Facts:
σ(Z100, Z140); σ(Z103, Z154); σ(Z108, Z191); σ(Z109, Z964)
σ(Z112, Z394); σ(Z113, Z922); σ(Z117, Z154); σ(Z120, Z90)
σ(Z125, Z903); σ(Z148, Z185); σ(Z154, Z659); σ(Z162, Z760)
σ(Z165, Z528); σ(Z166, Z394); σ(Z175, Z681); σ(Z187, Z316)
σ(Z191, Z528); σ(Z21, Z787); σ(Z216, Z760); σ(Z217, Z306)
σ(Z225, Z288); σ(Z242, Z227); σ(Z25, Z185); σ(Z267, Z922)
σ(Z268, Z460); σ(Z280, Z903); σ(Z283, Z120); σ(Z288, Z90)
σ(Z294, Z460); σ(Z30, Z556); σ(Z301, Z120); σ(Z307, Z406)
σ(Z313, Z288); σ(Z316, Z185); σ(Z319, Z306); σ(Z325, Z306)
σ(Z338, Z185); σ(Z347, Z394); σ(Z348, Z659); σ(Z354, Z288)
σ(Z360, Z922); σ(Z37, Z227); σ(Z372, Z288); σ(Z375, Z903)
σ(Z391, Z90); σ(Z393, Z148); σ(Z394, Z90); σ(Z411, Z392)
σ(Z422, Z120); σ(Z424, Z227); σ(Z427, Z460); σ(Z436, Z926)
σ(Z440, Z870); σ(Z447, Z883); σ(Z45, Z185); σ(Z460, Z90)
σ(Z473, Z45); σ(Z475, Z787); σ(Z478, Z607); σ(Z49, Z870)
σ(Z496, Z45); σ(Z506, Z910); σ(Z509, Z460); σ(Z511, Z90)
σ(Z520, Z528); σ(Z522, Z678); σ(Z524, Z910); σ(Z537, Z681)
σ(Z556, Z760); σ(Z571, Z776); σ(Z572, Z870); σ(Z577, Z288)
σ(Z579, Z316); σ(Z584, Z165); σ(Z587, Z288); σ(Z603, Z120)
σ(Z607, Z306); σ(Z613, Z891); σ(Z616, Z316); σ(Z625, Z926)
σ(Z636, Z760); σ(Z64, Z406); σ(Z652, Z980); σ(Z656, Z406)
σ(Z658, Z217); σ(Z663, Z843); σ(Z672, Z883); σ(Z681, Z392)
σ(Z688, Z828); σ(Z692, Z120); σ(Z705, Z843); σ(Z713, Z910)
σ(Z719, Z148); σ(Z727, Z355); σ(Z733, Z681); σ(Z739, Z394)
σ(Z74, Z903); σ(Z746, Z964); σ(Z747, Z870); σ(Z749, Z528)
σ(Z75, Z922); σ(Z753, Z191); σ(Z759, Z787); σ(Z761, Z964)
σ(Z764, Z460); σ(Z774, Z797); σ(Z776, Z185); σ(Z778, Z460)
σ(Z780, Z678); σ(Z789, Z191); σ(Z797, Z787); σ(Z808, Z227)
σ(Z81, Z828); σ(Z813, Z227); σ(Z824, Z140); σ(Z827, Z528)
σ(Z832, Z90); σ(Z834, Z891); σ(Z843, Z227); σ(Z844, Z681)
σ(Z852, Z678); σ(Z853, Z910); σ(Z858, Z306); σ(Z862, Z154)
σ(Z867, Z140); σ(Z870, Z760); σ(Z874, Z926); σ(Z877, Z556)
σ(Z893, Z870); σ(Z897, Z776); σ(Z903, Z760); σ(Z910, Z90)
σ(Z922, Z140); σ(Z932, Z681); σ(Z939, Z355); σ(Z944, Z797)
σ(Z955, Z97); σ(Z964, Z528); σ(Z97, Z392); σ(Z975, Z980)
σ(Z977, Z776); σ(Z98, Z140); σ(Z980, Z392); ζ(Z103, Z524)
ζ(Z109, Z216); ζ(Z113, Z656); ζ(Z117, Z747); ζ(Z125, Z607)
ζ(Z154, Z49); ζ(Z162, Z81); ζ(Z165, Z267); ζ(Z175, Z571)
ζ(Z191, Z375); ζ(Z280, Z787); ζ(Z283, Z903); ζ(Z288, Z891)
ζ(Z294, Z411); ζ(Z301, Z867); ζ(Z313, Z843); ζ(Z316, Z90)
ζ(Z319, Z117); ζ(Z325, Z681); ζ(Z355, Z980); ζ(Z37, Z761)
ζ(Z372, Z280); ζ(Z375, Z109); ζ(Z391, Z753); ζ(Z392, Z325)
ζ(Z394, Z556); ζ(Z411, Z447); ζ(Z422, Z780); ζ(Z424, Z659)
ζ(Z440, Z191); ζ(Z473, Z759); ζ(Z475, Z154); ζ(Z478, Z166)
ζ(Z509, Z977); ζ(Z511, Z870); ζ(Z520, Z354); ζ(Z522, Z739)
ζ(Z524, Z587); ζ(Z528, Z506); ζ(Z537, Z460); ζ(Z571, Z528)
ζ(Z587, Z112); ζ(Z603, Z778); ζ(Z607, Z185); ζ(Z616, Z187)
ζ(Z625, Z268); ζ(Z64, Z108); ζ(Z652, Z98); ζ(Z659, Z939)
ζ(Z672, Z926); ζ(Z688, Z227); ζ(Z705, Z511); ζ(Z713, Z392)
ζ(Z733, Z808); ζ(Z749, Z319); ζ(Z75, Z427); ζ(Z753, Z862)
ζ(Z759, Z613); ζ(Z764, Z893); ζ(Z774, Z301); ζ(Z776, Z313)
ζ(Z780, Z636); ζ(Z81, Z577); ζ(Z824, Z475); ζ(Z827, Z338)
ζ(Z828, Z652); ζ(Z834, Z733); ζ(Z867, Z393); ζ(Z874, Z616)
ζ(Z90, Z537); ζ(Z922, Z877); ζ(Z932, Z883); ζ(Z939, Z473)
ζ(Z964, Z813); ζ(Z98, Z874)

Known rows:
[  6  -3  -4   4   8   5  -3  -3 -18   6   2  -6  -3 -12  -5   0  12  -1
   8 -14 -13   5   8   7   0  22  -3 -19   4   2 -14  -5  -1  -4  10  -4
  -5   8   2  -7  16  -3  -6  16  -6  -5  -1   8 -12   6   0 -10   2] : Z977
[  1   2   0  26  -9   7 -26  10  -6 -10  -3  -3  -1  -8  17 -10  -1  23
   4 -17   0   7  10   3   8  24 -18  -7  14   5  13  24 -12 -13   7  -5
  -1   0 -13  -2   5   7 -15   7 -13  -7   3  24   3 -13   3  -9  -5] : Z776
[  6   2  -9  17   0   4 -16  -2 -18  -2   9  -1 -12 -16  -4  -2  10   6
  13 -25 -16   5   6   6   2  37  -7 -16  10   4  -4   0  -7 -15   9 -11
 -12  10 -14 -19  12  10  -5  13 -13   7  -1  20  -4  -8   3  -7  -4] : Z185
[  3   1  -4  20  -5   4 -20   3 -11  -6   1  -1  -6 -11   6  -6   4  13
   8 -20  -7   4   6   3   6  29 -12 -12  10   3   5  11 -10 -13   6  -8
  -6   4 -14 -10   7   9  -9   8 -12   0   1  22   0 -11   2  -7  -5] : Z45
[ -4   1   8   0 -10   5  -1 -12  -7   0   7  10 -22   6 -14  23   0  -4
   5 -21  -5   4   7  -3  -7   5  -6  -7   4  -4   5 -17  11   0   4   6
  -7  22 -15 -15  -2   5  22 -11   2  16   1  -1   5 -12   1  12   4] : Z227
[ -4   1   9   0 -11   6  -1 -13  -8   0   7  11 -24   8 -14  25  -1  -3
   5 -22  -5   5  10  -4  -8   5  -7  -7   5  -4   7 -17  12   1   5   7
  -7  23 -17 -15  -2   4  25 -12   2  17   2  -1   5 -13   1  12   6] : Z843
[ -5  -1  17   2  -9   9  -2   2   2  -2 -10   1   0  13   9   9  -7   8
  -6  -1  11   5  13  -3  -1 -14 -12  -2   5  -3  11   6   6   9   5  13
  10   7   2  13  -2  -9   5  -9   4 -11   5  -3   3  -2  -1   3   6] : Z37
[ -3   1   7   4  -3   4  -3   7   5  -3  -7  -4   6   7  11  -2  -4   7
  -6   3   9   3   6  -1   0  -9  -6   2   3   1   8  10   1   4   2   5
   7  -2   6  13  -2  -5  -5  -2   3 -10   2  -1   1   0   1   0   2] : Z672
[  8   8   9 -22  -3  -1 -13   9  21  -3   3  -7 -19  13   2 -19   8 -13
  13  -4 -12  -1  -4  15   6 -10  -3  18  15   2  16  -8 -17 -11  31  36
 -10 -27   3  22 -14 -21 -41   6  42 -39  39 -16  30  -9  47  -6 -11] : Z175
[-18  11   2 -21   2  -4 -28  -4  14  -3 -12 -21  -4   5  19  -1 -14  -8
  -9  20  16  14   3   9  -4   3  12   4   9  16  10  22  18  -7   6  17
   1  -2  25  -1  -3   3 -15  -4   3 -15  13  -3  -3  -3  19  -3  -6] : Z749
[-15  12  -8 -15  19  -7  -2 -19   3   4   8   5 -18 -12   1 -28   4 -16
  12  19   0  -3  -2  15 -21  20  11 -13   8   2  -5  -8  36   3  -7  10
 -11   8  -2 -12   5  -2   4   7  20 -14  13 -17 -14   1   9  -4   0] : Z747
[ 10   3 -11  -8   5   2   7 -21 -13   4  10   3   7 -11 -11   4  -1   0
  -1  10  -4   9   3   5  -4  -6  14   3  -4  14 -13  -1   9   4  -3  -9
   4   1  -6 -14  13  -1  12   4 -16  18  -6 -12 -12   9 -16  -6  19] : Z112
[  6   4   3  -4  -6   6  -6  -5   6   2  -4   2  10  -3   8  -3 -10  10
  -4  16  -1  -1  -1   5   7 -22   0  19  -6   3   2  20  -6   4  -3   3
   8 -13  -2   7   3 -10  -5   0  -6  -5   2  -3   5  -2  -9  -8   7] : Z764
[  7   2  -2  -8  -1   5   0 -11  -1   6   1   3   5  -6  -3   2  -4   1
   0  11  -8  -1  -3   5   4 -14   4  12  -8   1  -6   7  -4   3  -2   0
   3  -7  -2  -1   6  -8  -1   3  -5   1   0  -5   2   1  -9  -6   7] : Z347
[ -4   1   4   8  -4   4  -1   2  -1  -8  -5  -3  11   9  13   1  -6  14
 -10   6  22  13  15  -5  -4 -11  -4  -4   9  12  13  13  11   6   1  -1
  15   4   2  10   0   0   5  -9  -6  -1  -2  -6  -8   5  -8   1  14] : Z103
[  8  -4  -4   3  -7 -13   3   3   6 -24   6   2  -2  11  -7 -12   3   3
   1 -15   4   6  -5   1  -2   4   2   4  16  15   8 -15 -17 -13   4   1
  -3  -9 -18  -7 -13  12  -6  -5   0  14   7 -10  14  -3  15   8  -2] : Z97
[  2  -1  -2  -5   6   2   7  -5  -8   6   5  -3  -4  -1 -10   7   7 -10
   3  -6  -6   2   3   1  -6   4   5  -7   0   0 -10 -14   7   2   4   1
  -4   9   4  -4   6  -2   5   5   3   3  -1  -6  -7   6   1   0   3] : Z656

Rows:
No name comes twice in this set of rows, the named rows included.
[ -5   5   2  12 -12   0 -12   8   9  -9  -1   3  -4   7  10  -2  -7  11
  -3  -5   9   2   2  -4   1  -1  -7   8   6   3  19  13  -2  -6  -2   1
   0  -2  -9   2 -10   9   0  -9   0   5   1   6  10 -12   4   6  -4] : Z355
[  8   9  -3   2 -15   4 -16 -10   9  -3   3  11   3  -7   5  -3 -16  15
  -2  13  -5  -3  -8   6  10 -19   1  32  -7   5  10  27 -13  -4  -8  -2
   2 -17 -19  -6  -3   1  -1  -6 -13  11   1   3  16 -16 -11  -4   3] : Z288
[ 10  19  -3 -33   5  11 -16 -18   5  29  18   2 -33 -14 -15   5   8 -27
  24   3 -42 -11 -11  20   6  -6   8  23 -10 -12  -5  -5   0  -6  22  26
 -23 -12   2  -2   5 -23 -19  13  33 -22  26  -6  20 -15  25 -13  -8] : Z506
[-11  22  -1 -25  -2  -4 -32  13  24  21  13 -17 -41  -2  -1  12  -8 -24
  11  -1 -20   3 -10   6   6  17   9  24  -9  -8  17   6   2 -23  23  32
 -29 -10  23 -11 -16  -3 -25   2  22  -6  24  15  25 -22  54   6 -36] : Z528
[ -5   1  10   4  -7   6  -3   6   4  -3  -7  -2   2  10  11   4  -5   7
  -5   0  11   4   8  -2   0 -11  -8   2   4   0  11   9   3   5   4   7
   7   3   3  13  -3  -5   0  -6   5  -9   2  -1   2  -2   0   1   3] : Z478
[  6   9  -3   3 -15   3 -15  -9   9  -3   2  11   2  -6   6  -3 -16  14
  -1  11  -5  -3  -7   5   9 -17   1  30  -6   5  11  26 -12  -4  -8  -2
   2 -15 -19  -6  -3   2   0  -6 -12  11   0   4  16 -16  -9  -3   2] : Z394
[ -2  14 -24  18  -2   4  -8   9   4  -2  11  -5  -3   7   4   4  15  -9
   1 -14   3  -9  -9  -5  -4  -4   9  10   6   4  12   4   1  -8  -3 -23
  -9   2   0  11  -6  28   0  -7  21   9 -13   5   3 -10  -6   7  -3] : Z140

Now the same elements, written a new way:
Known rows:
[ 12  19  53  -2  81   9 -24  -9  16   3 -60 -27  26  -7 -30  21  13 -42
  -8  22 -10  -4  43 -31  33  44  -6   2] : Z528
[  1  -6   3  -1   0 -14  -8 -10   2  -5 -26   1   9  -6   0  -1  11 -14
 -13   2   1  14   9  -3   5   3   5   3] : Z964
[ -7  20  -7  -2  -1  17   5 -17   0   0  23  -1   9   8  18  -2   3   7
  -1   8  10  -2   1   5  -7   2   7   9] : Z761
[  0 -16   9   2   0 -35 -16  -9  -7   0 -23  -1   0  -4 -20   0 -10 -35
  -2   0  -2  12   5   2  10  -1   3  -2] : Z828
[  9  -7   2  -4   3 -15 -10  17   0  -5 -51  -6   4  -9 -12   5   4   0
  -3  -3  -6   4  15 -10  15  -2  -1   4] : Z774
[  1   7 -10   1  -1   6   3 -10  -2   5   7  -3  -3   9  11   1  -4  17
  13  -2   3 -13  -1   5  -4  -9   0   6] : Z663
[  1  -2   4  -4  -1 -11  -9   6   4  -8 -43  -2  12  -6   1  -1   9 -10
 -14   2  -1  19  14  -4   1   4   6   1] : Z753
[  0  10  -8   1   2   8   4  -6  -2   4  15  -1  -3   8  10   1  -2  15
  10  -1   4 -12  -2   4  -2  -7  -1   6] : Z862
[ -2  12  -7   1   2  11   6  -7  -2   4  26   0  -2   7   9   1  -2  12
   8   2   5 -11  -4   5  -3  -3   1   5] : Z436
[ -2 -49 -32 -12 -71 -49   8  59   1 -17 -23   7  -6   2  19 -22  -5  44
 -56 -35 -14   6 -57   5   6 -50 -21  14] : Z587
[ -2   9  -7   1   4   9   5 -18  -2   5  33   3  -3   7   9   1   3   6
   5   2   7 -14  -7   4   2  -3  -1   7] : Z883
[ -7  14   1  -1   9   2   9 -18  -3   6  35   0  -2   1  11   7   3   5
  10  -5   5 -15 -10  10   5  -3   3  -2] : Z870
[ -6  15  -6   5  -9  14   1 -31   3   8  54  -2  -1   1  23   6   7  16
  14 -12  -4  -2 -19  -4  -4  -5  11  -3] : Z216
[ -2   9  -6   2   3   9   5 -18  -3   5  33   3  -3   6   9   0   3   6
   5   2   7 -14  -7   4   2  -3   0   7] : Z891
[  6 -11   6  -1   1 -16  -8  15   2  -5 -40  -1   1  -7  -8   2   3  -6
  -6  -3  -6  11   9  -4   4  -1   0  -3] : Z834
[  0  11   1   1   4  13   6  -9  -5   5  37   5  -2   5  10  -2   1   3
   7   3   9 -12 -11   3  -3  -3   0  11] : Z185
[  7 -68  -7 -16 -21 -16  24 -79   3  -3 -55 -11 -22 -13 -25  -1  23  -5
 -20  32  12   9  30  11 -43 -19  27 -33] : Z939

Rows:
No name comes twice in this set of rows, the named rows included.
[ -1 -51 -32 -12 -72 -53   7  62   1 -18 -28   7  -6   1  19 -22  -5  46
 -58 -36 -15   8 -59   4   7 -52 -22  15] : Z524
[ 20  21  68  -3  82  16 -23  23  12   3 -64 -25  24  -9 -36  20   3 -47
   1  22 -12  -1  39 -36  24  41  -6   5] : Z571
[  8 -29  -1  -5  -7 -18  -1 -16   2  -3 -52  -6  -6  -7 -12   1   7  -2
  -6   5  -2   9  17   1 -11 -10   8 -11] : Z424
[  3  20   5  -3   5  25   8  11  -8   3  28   1   2   3   6  -1  -4   6
  11   6  10 -12  -9  -3  -2  -2   2  18] : Z393
[  7 -15   4   0   4 -22 -10   2   1  -3 -34   2   0  -7  -7   1   9  -9
  -7  -4  -5   7   6  -4  12  -2  -2   0] : Z607
[ -4 -13  27   3  -3 -43 -25  -2 -23   3  -8  -4   2   1 -38  -6 -44 -76
  12   6   4  23  -2   7  -3  -2  12   3] : Z616
[  9 -15   1  -1  -2 -23 -12  12   2  -3 -55  -4   1  -5  -7   1   1  -1
   0  -7  -8   9  13  -4   4  -6   0  -2] : Z705
[ -2  -2 -10  -3  -4  14  14 -29  -1   4  23  -2  -8   6   5   0   3  12
   4  11  10 -12   0   8 -15  -8   7  -2] : Z613
[ -3  14   9   1   1   8   1  -4 -14   6  42   2  -1   9   0  -4 -20 -19
  16   7  12  -4 -13   6 -11  -5   7  12] : Z187
[  9 -11  15  -1   3 -13  -8  12  -3  -3 -24   5   2  -8  -7  -2   5 -19
  -6  -1  -1  10   0  -7   3  -1   2   6] : Z776

Now the same elements, written a new way:
Known rows:
[-12 -12   7 -31  -7 -34 -16 -18  10  13 -26  17  -2] : Z739
[ -1   0  -4   1  -4  -4 -17  -2   1  19   0  -1 -10] : Z747
[ -5   2 -12  -1   1   3  -3   7 -10  14 -20 -21   4] : Z109
[ 0  3  0 -6 -1 -1  5 -1  2  8 -1 -4  1] : Z852
[-3  1 -3 16  1  1 -9  1 -5 18  0 -8 -8] : Z216
[ -2   1  -8 -15   0  -2   3  -1  -1   6 -25  -6   3] : Z584
[-26  10 -25   6   8   3  10   3 -14   7  22  -9 -32] : Z64
[ 23   1 -12   3   0  -5   5  -1  10  -2   5  -5  24] : Z616
[-16   0   2  28  -8  31   1   8 -17  17  -6 -23   1] : Z37
[ -5  -5  -6   9   0  11  -8   3  -8  -5   8 -10  -3] : Z355
[  5   2   3  -1  -5  -1   6   1   0   9 -11  -4  -2] : Z858
[-4 -1 -1 -4  0  0  2 -2 -7  1 28 -4 -2] : Z955
[ 40  -3  -4  -6  -7 -10  24  -2  20 -19  -9  -7  27] : Z571
[  6  -3 -16  10   5   9  -2  -1   7 -17  11   2  19] : Z148
[ 7  1  7  8  2  0  5  3 -7 -5 32 -1 19] : Z537
[11 -2  9 -5 -8 -8  5  5  1  1 -3  8 -6] : Z587
[ -9  -5   1  -1  12  -1 -11  -6   0   1  -4   6  -8] : Z787

Rows:
No name comes twice in this set of rows, the named rows included.
[-23   1  -2  15   4  24 -13  -3 -14  17 -25 -16   5] : Z761
[ -5  -9  13  -4  -8 -14 -14  -5   2  10 -25   9   5] : Z778
[ 27  -5  12 -11  -7  -5  22   0   3 -14  31 -10  13] : Z175
[  8   2   8  -6  -2 -11  -7   3   1  29 -21   0   3] : Z813
[ 1  4 -3  2 -5  9 11  1 -6 -1  9 -9 -9] : Z834
[-11  -1  -3 -13  -5 -10  -6  -6   1  14 -10  -3  -9] : Z81
[-34  10 -24  -8  21  -2  -2  -7 -13  12 -13  -1 -28] : Z108
[ 12  -1  -6   7  14   1  -5  -3  11 -16   5  10  27] : Z185
[ 41  -2  21 -24  -6 -16  31  -3  23 -28   0  18 -17] : Z166
[ 11   1  -2  -4  -9  -2  12   6   2   7  -6 -13  -3] : Z103

